Below is a small trained network, with its code and all its weights. Each question gives an input and a class and asks what happens when units are switched off, that is, made to give their printed mean instead of their output.

import numpy as np


def w(rows, s, z=0):
    codes = np.array(rows[::2]) - 128.0
    scale = np.full(codes.shape[1], s)
    scale[-1] = z or s
    return codes * scale


def f(y):
    return np.maximum(y, 0)


def log_softmax(a):
    a = a - a.max(-1, keepdims=True)
    return a - np.log(np.exp(a).sum(-1, keepdims=True))


def net(x, mask):
    res = np.array(x, float).reshape(1, 3) / 4 @ E
    y = f(res @ A[0][:, :-1].T + A[0][:, -1])
    res = res + np.where(mask, y, B[0][:, -1]) @ B[0][:, :-1]
    return log_softmax(res[-1] @ U[:, :-1].T + U[:, -1])


A, B = {}, {}
E = w([
[207,237,253],'x0',
[211,75,111],'x1',
[183,247,35],'x2',
],0.0064)
A[0] = w([
[218,95,137,110],'neuron 1',
[100,75,111,111],'neuron 2',
[129,171,214,123],'neuron 3',
[92,60,209,88],'neuron 4',
[49,117,82,129],'neuron 5',
[199,143,188,113],'neuron 6',
[165,171,13,95],'neuron 7',
[173,100,73,124],'neuron 8',
[147,163,83,92],'neuron 9',
[102,169,189,105],'neuron 10',
[114,146,155,254],'neuron 11',
[10,78,76,109],'neuron 12',
[100,164,162,206],'neuron 13',
[61,66,250,91],'neuron 14',
[172,58,162,115],'neuron 15',
[154,80,48,93],'neuron 16',
[230,130,72,116],'neuron 17',
[129,58,195,123],'neuron 18',
[129,186,196,141],'neuron 19',
[63,123,224,103],'neuron 20',
[150,108,38,109],'neuron 21',
[134,210,75,112],'neuron 22',
[36,75,111,109],'neuron 23',
[67,115,173,100],'neuron 24',
[84,79,80,88],'neuron 25',
[132,200,80,81],'neuron 26',
[41,142,87,114],'neuron 27',
[89,143,82,122],'neuron 28',
[162,152,174,79],'neuron 29',
[191,102,130,119],'neuron 30',
[170,206,76,122],'neuron 31',
[21,94,113,116],'neuron 32',
[150,174,211,64],'neuron 33',
[149,167,59,103],'neuron 34',
[156,133,240,80],'neuron 35',
],0.012,0.0098)
B[0] = w([
[126,106,176,163],'neuron 1',
[148,128,147,169],'neuron 2',
[155,129,138,193],'neuron 3',
[82,185,98,182],'neuron 4',
[165,121,137,186],'neuron 5',
[105,155,133,185],'neuron 6',
[108,157,136,196],'neuron 7',
[137,100,187,170],'neuron 8',
[89,157,142,153],'neuron 9',
[156,144,158,165],'neuron 10',
[137,50,98,254],'neuron 11',
[162,153,153,212],'neuron 12',
[158,11,127,209],'neuron 13',
[89,178,96,203],'neuron 14',
[70,154,127,169],'neuron 15',
[143,145,164,178],'neuron 16',
[87,125,136,184],'neuron 17',
[79,160,71,188],'neuron 18',
[152,120,142,199],'neuron 19',
[105,131,139,177],'neuron 20',
[145,130,169,182],'neuron 21',
[80,136,137,186],'neuron 22',
[131,126,135,191],'neuron 23',
[98,144,150,155],'neuron 24',
[157,162,156,174],'neuron 25',
[98,202,110,165],'neuron 26',
[123,131,148,171],'neuron 27',
[151,125,146,161],'neuron 28',
[152,180,179,154],'neuron 29',
[139,89,161,154],'neuron 30',
[80,136,128,198],'neuron 31',
[152,134,172,189],'neuron 32',
[150,161,174,173],'neuron 33',
[97,132,139,171],'neuron 34',
[144,137,169,182],'neuron 35',
],0.012,0.0096)
U = w([
[61,193,78,78],'0',
[145,110,113,254],'1',
[204,170,136,21],'2',
[203,80,4,147],'3',
],0.014,0.0071)

Each question gives the input, the list of numbers given to net, and the class t.
The units are the neurons (one row each of A and B). Each row of codes is followed by its name. A weight is (code - 128) times the scale printed after its matrix; where a second scale follows, it is the last column's (A, B and U).
mask holds one flag per neuron, in row order. A switched-off neuron (its flag False) gives its mean, the last column of its row in B, instead of its output. The means were averaged over made-up inputs and are rounded, as every weight is.
A unit's drop is (log p(t) with every unit on - log p(t) with that unit switched off) / (log p(t) with every unit on - log p(t) with every unit switched off).
The circuit of an input: a set's keep is (log p(t) with only the set's units on - log p(t) with every unit switched off) / (log p(t) with every unit on - log p(t) with every unit switched off). Starting from the 12 units with the biggest drops (on a tie, the unit counted first), units are removed one at a time, each time the one whose removal leaves the highest keep (on an exact tie, the one counted first), for as long as the keep stays at least 0.8.
circuit, biggest first: the units of the circuit, biggest drop first
k most important neurons: the k neurons with the biggest drops, biggest first
drop of u: that unit's drop, to one decimal
input [6,-4,8], class 0: circuit, biggest first : [neuron 31]
input [-1,-1,-6], class 0: circuit, biggest first : [neuron 14; neuron 4]
input [6,-4,-6], class 0: 3 most important neurons : [neuron 14; neuron 4; neuron 18]
input [6,8,4], class 1: 3 most important neurons : [neuron 17; neuron 12; neuron 31]
input [-7,-2,-6], class 2: 2 most important neurons : [neuron 12; neuron 32]
input [1,-6,-8], class 0: 2 most important neurons : [neuron 14; neuron 4]
input [-2,-3,-5], class 0: 3 most important neurons : [neuron 14; neuron 4; neuron 18]
input [8,0,8], class 0: 3 most important neurons : [neuron 31; neuron 22; neuron 26]
input [2,6,-6], class 0: drop of neuron 18 : 0.1
input [5,3,-8], class 0: drop of neuron 14 : 0.1
input [-5,7,7], class 0: drop of neuron 13 : 0.3
